Below are the code and all the weights of a small trained network. Each question names an input and a class and asks about switching units off, where a switched-off unit gives its printed mean instead of its output.

import numpy as np


def w(rows, s, z=0):
    codes = np.array(rows[::2]) - 128.0
    scale = np.full(codes.shape[1], s)
    scale[-1] = z or s
    return codes * scale


def norm(h):
    return h / np.sqrt((h * h).mean(-1, keepdims=True) + 1e-5)


def f(y):
    return y / 2 * (1 + np.tanh(0.7978845608 * (y + 0.044715 * y**3)))


def log_softmax(a):
    a = a - a.max(-1, keepdims=True)
    return a - np.log(np.exp(a).sum(-1, keepdims=True))


def net(x, mask):
    res = np.array(x, float).reshape(1, 2) / 4 @ E
    u = 0
    for l in range(4):
        y = f(norm(res) @ A[l][:, :-1].T + A[l][:, -1])
        res = res + np.where(mask[u : u + 3], y, B[l][:, -1]) @ B[l][:, :-1]
        u += 3
    return log_softmax(norm(res)[-1] @ U[:, :-1].T + U[:, -1])


A, B = {}, {}
E = w([
[142,199,254,157],'x0',
[168,149,146,191],'x1',
],0.0071)
A[0] = w([
[111,174,141,174,227],'0.n0',
[116,89,54,10,180],'0.n1',
[63,103,109,38,4],'0.n2',
],0.011,0.0019)
B[0] = w([
[138,141,13,166,170],'0.n0',
[131,130,254,128,254],'0.n1',
[131,155,177,29,192],'0.n2',
],0.0075,0.008)
A[1] = w([
[120,185,165,178,144],'1.n0',
[121,7,115,98,255],'1.n1',
[134,121,45,185,126],'1.n2',
],0.012,0.0041)
B[1] = w([
[41,103,142,164,254],'1.n0',
[9,75,197,194,236],'1.n1',
[175,182,254,49,207],'1.n2',
],0.0095,0.005)
A[2] = w([
[235,226,205,81,236],'2.n0',
[2,160,182,204,169],'2.n1',
[111,109,28,144,4],'2.n2',
],0.0069,0.0049)
B[2] = w([
[166,251,167,75,215],'2.n0',
[89,115,98,140,254],'2.n1',
[190,116,144,126,117],'2.n2',
],0.014,0.0096)
A[3] = w([
[212,145,170,55,3],'3.n0',
[52,184,117,120,102],'3.n1',
[1,44,174,46,225],'3.n2',
],0.0085,0.003)
B[3] = w([
[154,157,237,217,154],'3.n0',
[242,23,254,160,176],'3.n1',
[120,207,51,224,254],'3.n2',
],0.0073,0.0091)
U = w([
[19,129,140,223,228],'0',
[115,228,209,112,250],'1',
[120,209,189,109,160],'2',
[136,105,49,84,2],'3',
[197,95,30,66,2],'4',
[191,53,73,131,2],'5',
[156,15,10,59,2],'6',
[178,123,76,39,2],'7',
],0.011,0.0053)

Each question gives the input, the list of numbers given to net, and the class t.
The units are the neurons (one row each of A and B). Each row of codes is followed by its name. A weight is (code - 128) times the scale printed after its matrix; where a second scale follows, it is the last column's (A, B and U).
mask holds one flag per neuron, layer by layer. A switched-off neuron (its flag False) gives its mean, the last column of its row in B, instead of its output. The means were averaged over made-up inputs and are rounded, as every weight is.
A unit's drop is (log p(t) with every unit on - log p(t) with that unit switched off) / (log p(t) with every unit on - log p(t) with every unit switched off).
The circuit of an input: a set's keep is (log p(t) with only the set's units on - log p(t) with every unit switched off) / (log p(t) with every unit on - log p(t) with every unit switched off). Starting from all 12 units, units are removed one at a time, each time the one whose removal leaves the highest keep (on an exact tie, the one counted first), for as long as the keep stays at least 0.8.
units of the circuit, in order: the units of the circuit, biggest drop first
top k neurons: the k neurons with the biggest drops, biggest first
top k neurons in layer l: the k neurons of layer l with the biggest drops, biggest first
drop when u is switched off: that unit's drop, to one decimal
input [8,-5], class 0: units of the circuit, in order	[0.n2 0.n1 1.n2 2.n0]
input [6,4], class 0: top neuron	[1.n0]
input [5,4], class 0: top 2 neurons	[1.n0 2.n0]
input [7,4], class 0: units of the circuit, in order	[1.n0 1.n2 2.n0 0.n1]
input [7,-7], class 0: top 2 neurons in layer 1	[1.n2 1.n0]
input [6,2], class 0: top 2 neurons	[1.n0 2.n0]
input [7,-6], class 0: top 3 neurons	[0.n2 0.n1 1.n0]
input [4,1], class 0: top 3 neurons	[1.n0 2.n0 2.n1]
input [7,-1], class 0: top 2 neurons in layer 1	[1.n0 1.n2]
input [8,-1], class 0: drop when 0.n2 is switched off	0.1
